Where the symbols take the items:
zol ψ vuv
zol χ fav
zol ε lir
zol ω nas
zol γ mik
zet ψ miv
zet χ sut
zet ε sus
zet ω fiz
zet γ fum
mag ψ kef
mag χ boz
mag ε san
mag ω dus
mag γ lem
lar ψ nub
lar χ lam
lar ε mik
lar ω vuv
lar γ vos
maf ψ muf
maf χ vuv
maf ε kem
maf ω das
maf γ loz
bim ψ gev
bim χ san
bim ε big
bim ω vor
bim γ diz
das ψ kem
das χ lir
das ε vos
das ω nub
das γ maf
lim ψ buv
lim χ pob
lim ε nuv
lim ω sut
lim γ daz
dob ψ sut
dob χ diz
dob ε kof
dob ω zuz
dob γ nuv
kef ψ lem
kef χ vun
kef ε mag
kef ω san
kef γ pas
pob ψ vuf
pob χ vor
pob ε lop
pob ω nov
pob γ zuz
daz ψ fiz
daz χ zuz
daz ε buv
daz ω lim
daz γ sus
fav ψ sof
fav χ daz
fav ε sed
fav ω fum
fav γ sav
mik ψ lar
mik χ sav
mik ε vuv
mik ω zol
mik γ nub
nub ψ vos
nub χ nak
nub ε lar
nub ω mik
nub γ das
lam ψ nak
lam χ zet
lam ε sav
lam ω sof
lam γ nas
lir ψ zol
lir χ sed
lir ε nas
lir ω nak
lir γ vuv
boz ψ vun
boz χ muf
boz ε sul
boz ω gem
boz γ zes
sut ψ nuv
sut χ nov
sut ε dob
sut ω kof
sut γ lim
zes ψ vak
zes χ leg
zes ε vun
zes ω boz
zes γ kuz
vos ψ das
vos χ nas
vos ε nub
vos ω lar
vos γ kem
muf ψ loz
muf χ mik
muf ε maf
muf ω kem
muf γ leg
fum ψ sed
fum χ lim
fum ε miv
fum ω zet
fum γ fav
gev ψ diz
gev χ mag
gev ε bim
gev ω big
gev γ nov
kem ψ maf
kem χ zol
kem ε das
kem ω vos
kem γ muf
nov ψ lop
nov χ lem
nov ε diz
nov ω gev
nov γ pob
san ψ mag
san χ sul
san ε dus
san ω kuz
san γ kef
buv ψ daz
buv χ vuf
buv ε lim
buv ω nuv
buv γ fiz
lav ψ gem
lav χ das
lav ε gaf
lav ω leg
lav γ sul
vor ψ big
vor χ kuz
vor ε pas
vor ω lem
vor γ bim
fiz ψ sus
fiz χ kof
fiz ε daz
fiz ω buv
fiz γ zet
nuv ψ lim
nuv χ lop
nuv ε sut
nuv ω dob
nuv γ buv
kuz ψ dus
kuz χ lav
kuz ε vak
kuz ω zes
kuz γ san
big ψ bim
big χ dus
big ε vor
big ω pas
big γ gev
sav ψ lam
sav χ sus
sav ε sof
sav ω fav
sav γ nak
lop ψ pob
lop χ pas
lop ε nov
lop ω diz
lop γ vuf
vuf ψ zuz
vuf χ big
vuf ε pob
vuf ω lop
vuf γ kof
sus ψ zet
sus χ dob
sus ε fiz
sus ω daz
sus γ miv
nas ψ lir
nas χ fum
nas ε nak
nas ω lam
nas γ zol
vun ψ zes
vun χ loz
vun ε boz
vun ω sul
vun γ vak
diz ψ nov
diz χ kef
diz ε gev
diz ω bim
diz γ lop
kof ψ dob
kof χ gev
kof ε zuz
kof ω vuf
kof γ sut
miv ψ fum
miv χ nuv
miv ε zet
miv ω sus
miv γ sed
vuv ψ mik
vuv χ sof
vuv ε zol
vuv ω lir
vuv γ lar
vak ψ kuz
vak χ gaf
vak ε zes
vak ω vun
vak γ dus
zuz ψ kof
zuz χ bim
zuz ε vuf
zuz ω pob
zuz γ dob
sof ψ sav
sof χ fiz
sof ε fav
sof ω sed
sof γ lam
leg ψ gaf
leg χ nub
leg ε loz
leg ω muf
leg γ lav
nak ψ nas
nak χ miv
nak ε lam
nak ω sav
nak γ lir
pas ψ vor
pas χ vak
pas ε lem
pas ω kef
pas γ big
lem ψ pas
lem χ zes
lem ε kef
lem ω mag
lem γ vor
loz ψ leg
loz χ lar
loz ε muf
loz ω maf
loz γ gaf
dus ψ san
dus χ gem
dus ε kuz
dus ω vak
dus γ mag
sul ψ boz
sul χ maf
sul ε gem
sul ω lav
sul γ vun
gaf ψ lav
gaf χ vos
gaf ε leg
gaf ω loz
gaf γ gem
sed ψ fav
sed χ buv
sed ε fum
sed ω miv
sed γ sof
gem ψ sul
gem χ kem
gem ε lav
gem ω gaf
gem γ boz

In the rows, 25 means zero.

The rows follow the links: the fewer symbols apart two items are, the more alike their rows tend to be.

Each row is also shifted at random along 4 hidden directions that mean nothing.

Each row, then its item:
 32   25   25   24   32   21   26   27   20   29   20   28   28   35   19   26   29   18   18   29   24   19   30   29   25   32   19   32   31   17   25   29   20   28 -> das
 20   26   25   22   20   28   24   24   21   34   23   33   29   24   29   27   27   33   24   25   20   32   28   24   24   18   30   14   30   24   24   22   28   27 -> sus
 29   28   27   25   23   20   27   24   27   30   26   23   22   23   29   24   18   19   27   24   21   17   14   31   26   27   27   25   21   28   20   31   26   24 -> bim
 18   30   28   24   27   22   27   22   34   30   29   21   27   19   25   24   17   22   27   21   27   21    8   28   29   19   25   24   20   27   20   30   27   24 -> vor
 14   26   24   26   22   29   24   24   18   24   23   30   25   22   28   27   22   28   24   27   20   34   24   20   23   18   27   13   25   27   25   23   29   23 -> fiz
 15   24   23   24   20   26   27   20   35   26   25   22   24   18   24   18   26   21   32   22   26   21   12   27   22   24   26   28   22   27   29   25   26   26 -> mag
  8   24   22   26   23   27   27   20   31   29   23   26   25   20   22   18   26   17   32   25   23   23    9   29   22   25   23   25   26   24   33   31   27   28 -> dus
 24   23   30   28   34   28   23   25   33   24   29   21   24   18   20   18   28   27   26   23   31   29   24   21   31   27   18   29   26   26   32   26   25   28 -> boz
 22   28   28   24   26   25   24   26   17   31   22   31   24   23   31   27   17   30   24   26   19   28   23   21   27   23   24   14   29   26   20   24   27   24 -> lim
 26   22   27   28   31   26   23   24   28   16   24   19   23   22   18   18   32   23   24   28   31   26   29   23   26   30   15   31   24   27   32   22   25   24 -> gem
 25   24   26   29   22   29   27   22   24   22   21   25   21   21   24   15   28   12   34   30   20   20   19   31   21   31   20   30   27   27   35   30   26   27 -> vak
 20   25   30   26   34   26   23   23   28   24   19   23   26   22   16   17   29   20   26   29   29   22   21   25   25   27   15   29   30   22   30   26   24   27 -> sul
 31   27   21   26   15   20   26   22   17   22   20   24   16   25   35   26   20   16   26   31   18   16   19   32   18   36   30   22   21   30   21   27   26   18 -> nov
 30   30   29   23   23   22   26   22   34   30   29   20   28   20   26   23   25   23   25   21   27   22   16   30   28   22   29   27   18   30   22   28   27   27 -> pas
 23   28   20   23   23   20   23   24   25   30   31   25   23   23   33   29   23   27   15   24   28   27   20   28   28   29   31   17   18   29   19   26   29   22 -> lop
 33   25   31   20   22   22   22   26   19   29   18   27   20   24   32   22   15   31   31   28   20   19   24   21   22   27   26   20   30   25   17   17   25   17 -> dob
 34   23   24   18   28   23   25   27   28   28   24   24   29   34   20   29   29   29   23   23   29   19   33   24   25   25   26   34   30   18   22   21   19   27 -> lar
 34   22   24   29   16   31   30   27   18   18   24   26   24   28   25   29   19   20   35   23   16   22   35   24   18   17   29   29   27   23   27   27   23   25 -> sav
 17   20   22   24   31   25   22   27   25   26   22   28   22   30   20   23   27   23   24   27   28   22   26   22   22   33   18   30   30   18   30   24   20   26 -> muf
 12   25   25   26   28   29   26   24   35   34   32   27   25   18   24   20   28   26   27   20   27   29   14   25   28   25   22   25   25   25   33   30   27   32 -> kuz
 29   22   17   27   19   27   27   28   23   15   29   23   26   31   22   33   30   24   21   23   26   27   37   25   22   21   31   31   20   24   26   24   21   26 -> lir
 39   25   30   24   20   29   28   27   23   32   28   27   32   28   27   30   26   29   29   19   19   28   36   25   24   15   31   25   29   24   24   26   24   31 -> sof
 28   22   21   20   24   24   26   27   29   24   26   23   29   33   21   30   31   31   23   21   29   23   34   23   24   21   30   32   27   18   23   20   20   28 -> vuv

The symbols that take the first to the second take the third to the fourth, perhaps in another order. What is the fourth?
Answer with the item's name.
 24   25   24   25   18   24   27   20   32   23   22   20   25   18   25   18   27   17   31   25   25   19   14   31   23   25   27   28   20   29   28   26   27   23
:  34   18   30   30   27   29   22   25   30   21   27   21   18   20   24   16   28   23   34   22   26   23   28   23   25   33   18   33   24   28   35   25   25   26
::  20   22   21   25   20   28   29   28   24   30   27   29   30   31   23   32   24   26   29   20   21   25   28   25   22   16   31   27   29   18   26   27   21   31
: miv

 17   30   20   26   23   19   25   22   20   21   24   24   22   23   30   28   21   18   16   30   24   24   15   28   25   28   27   17   16   30   17   29   29   18
:  31   29   25   30   22   20   28   24   22   21   27   19   21   22   29   25   18   14   24   27   23   21   17   32   26   28   27   24   15   32   20   33   28   21
::  33   26   24   29   20   20   26   25   25   22   32   20   17   21   32   26   19   19   25   24   24   21   19   28   25   30   28   24   15   32   21   29   27   21
: pas

 17   21   28   29   28   29   25   24   32   25   27   25   19   19   21   15   23   23   35   21   25   24   17   21   25   28   17   29   27   27   34   27   24   28
:  43   23   26   23   32   21   23   31   29   28   33   21   29   33   23   32   35   34   15   20   32   25   41   24   31   29   26   35   24   21   23   22   20   30
::  22   22   22   28   20   27   26   23   35   20   33   20   20   17   26   20   30   23   28   21   29   28   19   27   26   27   27   27   17   31   33   26   28   25
: maf

 14   30   24   20   25   27   24   23   19   40   22   36   32   25   29   28   24   31   21   26   19   32   22   26   24   17   29    9   32   23   23   25   28   29
:  22   26   24   24   19   29   25   22   19   24   22   29   29   23   27   26   27   29   25   25   21   32   30   23   23   16   30   16   26   26   25   21   29   23
::  26   25   28   26   19   31   26   26   24   17   26   22   28   23   24   27   20   32   31   19   23   32   31   18   24   10   28   23   23   28   24   21   26   23
: sof

 29   31   27   25   22   27   28   23   17   23   19   26   35   25   24   29   28   24   21   27   21   32   32   29   26   12   29   16   25   27   22   26   29   25
:  30   28   27   23   22   22   22   24   17   19   19   23   19   22   31   24   17   25   25   30   24   21   26   22   24   27   25   20   23   29   16   19   27   14
::  18   24   24   26   35   22   25   28   26   21   25   23   27   31   16   29   21   26   20   23   30   22   25   20   28   24   19   32   27   18   21   25   21   25
: sof

 24   26   23   27   22   25   27   19   31   23   28   21   28   20   25   21   33   16   22   25   27   27   18   34   25   25   27   25   16   31   29   31   29   26
:  20   24   31   24   32   27   24   24   34   36   25   26   26   22   20   17   28   26   29   22   26   25   17   26   28   27   17   27   31   23   34   27   23   32
::  27   28   23   19   17   20   25   20   15   24   11   28   21   27   33   23   19   18   26   36   18   14   20   30   19   30   29   20   26   27   17   22   26   15
: bim

 27   25   25   30   20   28   24   26   14   17   26   26   18   20   33   27   19   27   24   27   21   32   30   21   25   26   25   16   20   31   24   23   30   19
:   8   30   20   22   24   18   24   21   22   25   20   27   24   23   27   25   17   22   19   30   26   22    9   26   24   25   27   16   22   25   15   26   28   18
::  21   26   26   17   23   21   22   25   26   31   23   27   23   23   32   25   16   34   26   26   25   22   19   18   25   26   29   19   26   24   15   16   24   17
: big

 30   27   29   22   20   29   26   23   23   26   24   27   33   25   26   27   27   32   25   23   23   31   33   24   25   13   30   20   28   25   24   23   26   26
:  27   27   26   26   17   29   25   23   17   17   21   24   29   22   27   26   26   26   25   26   21   32   33   24   23   15   29   17   24   29   24   21   29   21
::  33   25   27   23   35   24   23   24   28   29   24   24   30   26   21   20   42   25   13   28   32   29   33   30   31   33   19   27   25   24   30   25   26   29
: gaf

 26   23   24   26   36   22   24   30   27   23   30   23   24   31   19   29   25   27   20   23   30   25   31   19   28   29   19   33   25   20   25   24   21   27
:  13   22   17   21   25   25   27   26   30   19   23   23   29   31   15   29   23   27   26   23   28   22   26   20   23   16   26   31   27   17   20   20   19   24
::  15   22   16   24   22   26   28   27   26   23   30   28   29   30   20   33   24   26   24   19   24   29   28   23   22   14   30   27   26   18   25   27   22   30
: fav

 13   26   23   28   24   28   24   26   20   21   29   28   26   20   28   29   22   31   20   24   23   38   25   19   26   18   26   12   21   28   24   24   31   23
:  19   31   25   25   29   18   23   25   23   22   26   22   25   20   30   28   20   30   12   27   29   31   20   22   31   22   27   14   16   29   14   24   29   17
::  22   18   21   25   31   25   22   29   26   23   25   26   19   30   19   24   25   25   26   26   28   20   28   19   23   35   18   34   31   19   28   22   19   26
: zol

 27   24   26   23   21   26   27   21   31   36   23   27   27   21   26   18   34   20   29   25   22   24   19   35   23   30   26   26   29   26   35   31   26   31
:  28   18   24   24   25   25   25   27   20   14   15   24   19   33   19   23   17   19   35   29   24   10   31   20   18   31   19   39   31   18   25   20   16   21
::  23   30   22   25   23   19   26   23   24   31   28   26   23   24   32   28   21   19   19   26   22   22   14   32   26   30   28   19   20   28   20   32   27   23
: sul

 22   30   28   23   24   29   29   23   21   24   20   27   34   23   23   27   24   28   24   25   22   32   28   25   25    9   27   17   26   25   21   24   28   26
:  27   29   29   28   27   25   23   26   15   28   26   28   25   22   33   28   20   29   17   27   19   32   28   24   29   24   24   12   24   29   21   27   30   23
::  34   24   23   30   19   27   29   28   19   20   29   24   28   30   25   33   25   21   24   21   19   29   37   28   23   18   30   25   23   25   27   30   24   29
: zet

 26   29   24   19   23   19   22   23   23   30   21   27   24   24   32   26   24   28   20   28   25   23   21   26   26   29   31   17   22   27   16   20   27   17
:  21   27   20   24   21   20   25   24   24   29   25   26   21   24   32   27   20   21   21   28   24   20   15   29   24   30   27   19   21   28   19   28   26   22
::  27   26   26   23   20   23   26   22   33   26   26   21   26   20   27   19   27   20   30   24   27   20   15   31   24   24   28   27   20   30   25   27   26   25
: san

 24   29   27   28   27   20   26   24   32   25   34   19   23   18   27   26   17   23   23   20   28   23   13   26   30   22   26   24   14   30   20   31   27   23
:  12   31   25   24   28   22   28   22   36   27   32   19   31   17   21   22   29   24   19   22   30   29   10   31   31   18   26   22   15   29   25   32   30   27
::  19   23   17   25   26   25   27   27   28   16   32   21   30   30   19   33   29   27   18   20   30   29   31   22   25   18   29   29   21   21   22   23   21   25
: lam

 12   23   24   26   36   26   21   25   34   20   28   20   24   22   16   20   30   30   19   24   35   30   24   18   29   26   15   29   24   23   30   20   26   25
:  26   24   31   29   32   27   23   23   27   23   23   22   24   20   19   17   29   19   26   27   27   24   23   26   26   28   15   29   25   26   32   28   25   27
::  35   27   30   23   23   24   22   25   17   32   22   30   23   24   34   26   19   31   25   26   19   26   29   22   25   28   26   17   29   27   20   22   26   22
: daz

 23   22   22   26   31   25   22   25   24   23   24   24   24   28   20   22   35   26   18   29   31   27   31   24   25   35   18   29   26   23   31   23   24   26
:  21   23   24   26   34   22   25   28   26   19   26   22   25   32   17   27   21   25   21   23   30   22   28   19   27   25   19   33   25   18   23   24   20   25
::  23   24   20   22   27   23   27   25   22   14   18   22   29   33   16   28   25   18   22   28   27   18   29   26   21   19   24   33   27   18   20   24   19   22
: lam

 27   25   25   28   21   29   29   28   23   24   29   27   29   28   23   30   20   27   30   19   19   27   30   23   23   12   29   26   27   22   25   28   23   30
:  23   25   24   23   18   28   23   26   20   30   25   32   23   23   32   28   25   34   25   24   21   33   29   22   24   22   29   15   28   25   25   22   28   25
::  28   29   29   30   24   29   28   25   19   18   25   24   32   25   24   29   22   24   23   23   20   32   32   26   25   10   26   22   22   27   23   28   28   26
: buv

